Here is a tiny trained network, its code and every weight. The questions are about switching its units off for an input and a target symbol, where a switched-off unit gives its printed mean instead of its output.

import numpy as np


def w(rows, s, z=0):
    codes = np.array(rows[::2]) - 128.0
    scale = np.full(codes.shape[1], s)
    scale[-1] = z or s
    return codes * scale


def f(y):
    return np.maximum(y, 0)


def softmax(a):
    e = np.exp(a - a.max(-1, keepdims=True))
    return e / e.sum(-1, keepdims=True)


def log_softmax(a):
    a = a - a.max(-1, keepdims=True)
    return a - np.log(np.exp(a).sum(-1, keepdims=True))


def net(x, mask):
    ids = ['γδεμπσψ'.index(c) for c in x.split()]
    T = len(ids)
    res = E[ids] + P[:T]
    u = 0
    for l in range(2):
        q, k, v = (res @ M[l].T for M in (Q, K, V))
        z = softmax(np.where(np.tri(T) > 0, q @ k.T / 2**0.5, -1e9)) @ v
        res = res + np.where(mask[u], z, O[l][:, -1]) @ O[l][:, :-1]
        u += 1
        y = f(res @ A[l][:, :-1].T + A[l][:, -1])
        res = res + np.where(mask[u : u + 8], y, B[l][:, -1]) @ B[l][:, :-1]
        u += 8
    return log_softmax(res[-1] @ U[:, :-1].T + U[:, -1])


Q, K, V, O, A, B = {}, {}, {}, {}, {}, {}
E = w([
[128,225,192,90,124],'γ',
[119,130,150,75,135],'δ',
[117,126,34,188,193],'ε',
[89,147,137,104,117],'μ',
[129,174,138,149,97],'π',
[215,199,146,88,161],'σ',
[48,247,60,167,187],'ψ',
],0.015)
P = w([
[186,13,86,1,54],'0',
[158,98,179,104,196],'1',
[177,132,174,118,173],'2',
[174,123,172,143,170],'3',
[172,155,180,144,173],'4',
[159,150,170,141,156],'5',
[197,192,161,138,143],'6',
[189,204,140,141,142],'7',
[183,207,152,128,137],'8',
[171,203,179,144,134],'9',
[201,204,165,125,129],'10',
],0.0054)
Q[0] = w([
[97,7,145,142,88],'0.h0',
[33,144,232,164,210],'0.h0',
],0.016)
K[0] = w([
[144,113,247,182,241],'0.h0',
[93,134,51,160,71],'0.h0',
],0.016)
V[0] = w([
[145,154,166,110,71],'0.h0',
[162,89,169,147,249],'0.h0',
],0.015)
O[0] = w([
[102,92,213,238,175,99],'0.h0',
[254,193,58,82,24,2],'0.h0',
],0.0072,0.0021)
A[0] = w([
[73,169,207,88,51,104],'0.n0',
[255,7,194,174,59,67],'0.n1',
[110,165,218,204,42,50],'0.n2',
[143,143,148,107,50,110],'0.n3',
[114,81,121,184,207,5],'0.n4',
[75,237,156,229,41,21],'0.n5',
[131,111,48,157,163,155],'0.n6',
[162,92,165,238,32,58],'0.n7',
],0.0086,0.0021)
B[0] = w([
[182,53,67,161,114,209],'0.n0',
[89,96,25,179,232,164],'0.n1',
[171,156,69,188,87,188],'0.n2',
[117,80,113,235,164,179],'0.n3',
[132,134,125,69,22,250],'0.n4',
[67,83,143,2,173,235],'0.n5',
[162,192,175,146,75,255],'0.n6',
[152,149,169,148,143,137],'0.n7',
],0.0097,0.0031)
Q[1] = w([
[253,163,151,130,189],'1.h0',
[166,13,115,132,93],'1.h0',
],0.006)
K[1] = w([
[102,170,124,104,208],'1.h0',
[111,211,254,131,29],'1.h0',
],0.0076)
V[1] = w([
[224,110,164,149,145],'1.h0',
[115,168,68,127,251],'1.h0',
],0.014)
O[1] = w([
[186,38,199,168,2,151],'1.h0',
[67,144,198,7,9,254],'1.h0',
],0.0068,0.0088)
A[1] = w([
[97,176,111,198,42,133],'1.n0',
[56,132,126,208,117,11],'1.n1',
[104,2,112,131,119,251],'1.n2',
[121,127,142,212,223,176],'1.n3',
[200,49,133,236,127,6],'1.n4',
[208,91,67,84,163,188],'1.n5',
[154,160,174,103,154,83],'1.n6',
[223,188,159,133,169,67],'1.n7',
],0.0095,0.0032)
B[1] = w([
[178,89,90,109,141,254],'1.n0',
[118,112,76,101,107,152],'1.n1',
[163,75,216,184,155,195],'1.n2',
[92,75,26,79,49,226],'1.n3',
[95,252,104,140,125,162],'1.n4',
[171,183,134,178,178,190],'1.n5',
[81,92,137,147,125,242],'1.n6',
[141,49,212,148,119,220],'1.n7',
],0.013,0.0038)
U = w([
[98,223,142,255,91,13],'γ',
[140,125,193,181,165,254],'δ',
[251,174,65,112,189,186],'ε',
[155,59,84,131,225,99],'μ',
[107,99,80,201,128,58],'π',
[140,133,162,178,30,146],'σ',
[106,179,109,50,172,142],'ψ',
],0.0051,0.0028)

Each question gives the input, a string of symbols that net reads in full, and the target symbol t.
The units are the heads (2 rows each of Q, K, V and O) and the neurons (one row each of A and B). Each row of codes is followed by its name. A weight is (code - 128) times the scale printed after its matrix; where a second scale follows, it is the last column's (O, A, B and U).
mask holds one flag per unit, layer by layer, with each layer's heads first. A switched-off unit (its flag False) gives its mean, the last column of its rows in O or B, instead of its output. The means were averaged over made-up inputs and are rounded, as every weight is.
A unit's drop is (log p(t) with every unit on - log p(t) with that unit switched off) / (log p(t) with every unit on - log p(t) with every unit switched off).
unit that matters most: the unit with the biggest drop
top k neurons: the k neurons with the biggest drops, biggest first
top k neurons in layer l: the k neurons of layer l with the biggest drops, biggest first
drop when u is switched off: that unit's drop, to one decimal
input π π σ σ μ π π, target π: top 3 neurons : [1.n3, 0.n4, 0.n2]
input ψ σ σ π ε γ ε δ ψ, target ψ: unit that matters most : 0.n5
input γ ψ ψ γ, target ψ: top 2 neurons in layer 0 : [0.n5, 0.n4]
input ε σ σ ε γ, target ε: top 2 neurons in layer 1 : [1.n5, 1.n6]
input σ γ π ε, target σ: top 4 neurons : [0.n1, 0.n6, 0.n4, 0.n0]
input δ σ μ δ π σ σ, target δ: top 2 neurons : [1.n7, 1.n3]
input ψ ε ε, target ψ: top 2 neurons in layer 0 : [0.n0, 0.n2]
input σ γ ε μ, target ε: top 2 neurons in layer 0 : [0.n5, 0.n0]
input δ π ψ μ σ δ σ, target δ: top 2 neurons : [1.n7, 0.n4]
input π γ σ μ, target π: top 2 neurons : [1.n3, 0.n4]
input ε π π, target ε: top 2 neurons in layer 1 : [1.n5, 1.n6]
input σ σ σ σ ε, target σ: top 3 neurons in layer 0 : [0.n1, 0.n4, 0.n6]
input σ σ σ σ, target σ: drop when 0.n1 is switched off : 0.1
input ε ε δ δ ψ, target ε: unit that matters most : 0.h0
input ψ ψ ε, target ψ: drop when 0.h0 is switched off : 0.2
input σ γ σ, target σ: drop when 0.n4 is switched off : 0.1
